Below are the code and all the weights of a small trained network. Each question names an input and a class and asks about switching units off, where a switched-off unit gives its printed mean instead of its output.

import numpy as np


def w(rows, s, z=0):
    codes = np.array(rows[::2]) - 128.0
    scale = np.full(codes.shape[1], s)
    scale[-1] = z or s
    return codes * scale


def f(y):
    return y / 2 * (1 + np.tanh(0.7978845608 * (y + 0.044715 * y**3)))


def log_softmax(a):
    a = a - a.max(-1, keepdims=True)
    return a - np.log(np.exp(a).sum(-1, keepdims=True))


def net(x, mask):
    res = np.array(x, float).reshape(1, 7) / 4 @ E
    y = f(res @ A[0][:, :-1].T + A[0][:, -1])
    res = res + np.where(mask, y, B[0][:, -1]) @ B[0][:, :-1]
    return log_softmax(res[-1] @ U[:, :-1].T + U[:, -1])


A, B = {}, {}
E = w([
[143,155,119,116,55,176,126,75,97,183],'x0',
[65,72,40,125,109,49,163,160,128,178],'x1',
[68,179,55,31,62,99,61,215,46,117],'x2',
[41,139,131,116,176,234,109,208,170,51],'x3',
[69,36,184,69,175,124,255,223,134,210],'x4',
[108,76,124,98,158,126,162,108,143,93],'x5',
[162,174,147,188,159,161,106,177,138,69],'x6',
],0.0064)
A[0] = w([
[202,129,178,215,206,162,128,102,229,86,179],'N0',
[44,49,103,113,167,90,206,165,168,194,214],'N1',
[110,199,62,167,190,125,43,98,168,38,167],'N2',
[176,151,156,202,181,163,89,106,171,42,136],'N3',
[156,132,84,174,148,82,145,69,162,171,71],'N4',
[121,122,171,31,51,214,111,37,73,136,254],'N5',
[163,202,148,162,201,144,133,124,246,75,151],'N6',
[42,85,157,77,137,148,251,152,76,255,224],'N7',
[143,160,70,69,66,175,75,116,9,205,254],'N8',
],0.0065,0.0038)
B[0] = w([
[123,136,255,177,159,172,168,81,51,148,237],'N0',
[124,124,15,141,210,126,156,152,136,200,230],'N1',
[80,97,105,85,138,217,167,127,70,153,204],'N2',
[124,105,170,155,161,230,177,117,82,129,208],'N3',
[188,107,131,136,98,71,152,111,192,133,153],'N4',
[156,177,59,177,198,48,81,166,105,169,211],'N5',
[65,153,200,124,172,183,169,127,70,115,199],'N6',
[145,151,73,95,213,121,147,205,133,192,254],'N7',
[182,194,107,139,156,84,99,168,86,129,230],'N8',
],0.0085,0.0092)
U = w([
[208,230,89,126,107,14,53,163,62,152,250],'0',
[191,89,135,185,100,71,206,14,137,179,189],'1',
[93,134,230,194,198,202,211,123,94,105,102],'2',
[90,74,145,81,79,107,142,115,207,83,2],'3',
[72,91,116,98,38,111,197,123,184,103,2],'4',
[36,142,55,71,104,165,90,186,78,46,185],'5',
[123,142,37,120,254,135,154,176,114,214,245],'6',
[76,67,125,129,33,111,183,146,185,107,2],'7',
],0.0061,0.0038)

Each question gives the input, the list of numbers given to net, and the class t.
The units are the neurons (one row each of A and B). Each row of codes is followed by its name. A weight is (code - 128) times the scale printed after its matrix; where a second scale follows, it is the last column's (A, B and U).
mask holds one flag per neuron, in row order. A switched-off neuron (its flag False) gives its mean, the last column of its row in B, instead of its output. The means were averaged over made-up inputs and are rounded, as every weight is.
A unit's drop is (log p(t) with every unit on - log p(t) with that unit switched off) / (log p(t) with every unit on - log p(t) with every unit switched off).
The circuit of an input: a set's keep is (log p(t) with only the set's units on - log p(t) with every unit switched off) / (log p(t) with every unit on - log p(t) with every unit switched off). Starting from all 9 units, units are removed one at a time, each time the one whose removal leaves the highest keep (on an exact tie, the one counted first), for as long as the keep stays at least 0.8.
circuit, biggest first: the units of the circuit, biggest drop first
most important unit: the unit with the biggest drop
top k neurons: the k neurons with the biggest drops, biggest first
drop of u: that unit's drop, to one decimal
input [4,-1,-8,-6,1,4,5], class 2: most important unit	N0
input [-1,2,0,-8,1,-3,6], class 1: circuit, biggest first	(N5, N7)
input [-7,6,1,-6,-3,2,2], class 0: circuit, biggest first	(N3, N7)
input [8,6,2,1,-5,-3,5], class 0: circuit, biggest first	(N8, N1)
input [3,-6,6,8,1,3,2], class 5: circuit, biggest first	(N7, N0)
input [-3,0,-8,-5,3,-1,-1], class 1: circuit, biggest first	(N4, N2)
input [1,6,7,6,-1,-7,6], class 0: top 3 neurons	(N8, N3, N6)
input [-8,2,3,-1,-6,8,4], class 5: top 2 neurons	(N0, N2)
input [-2,-5,4,-4,-3,5,5], class 2: top 2 neurons	(N7, N1)
input [5,1,-3,3,1,-7,2], class 2: top 2 neurons	(N1, N7)
input [6,-8,-1,-6,-2,-3,-1], class 0: drop of N4	0.0
input [-3,6,4,3,-6,0,5], class 5: drop of N1	0.1
input [-2,-5,3,-1,-1,3,-2], class 0: drop of N1	0.2
input [8,-5,1,1,-3,-1,2], class 0: most important unit	N5
input [0,0,5,4,-8,8,1], class 5: drop of N1	0.2
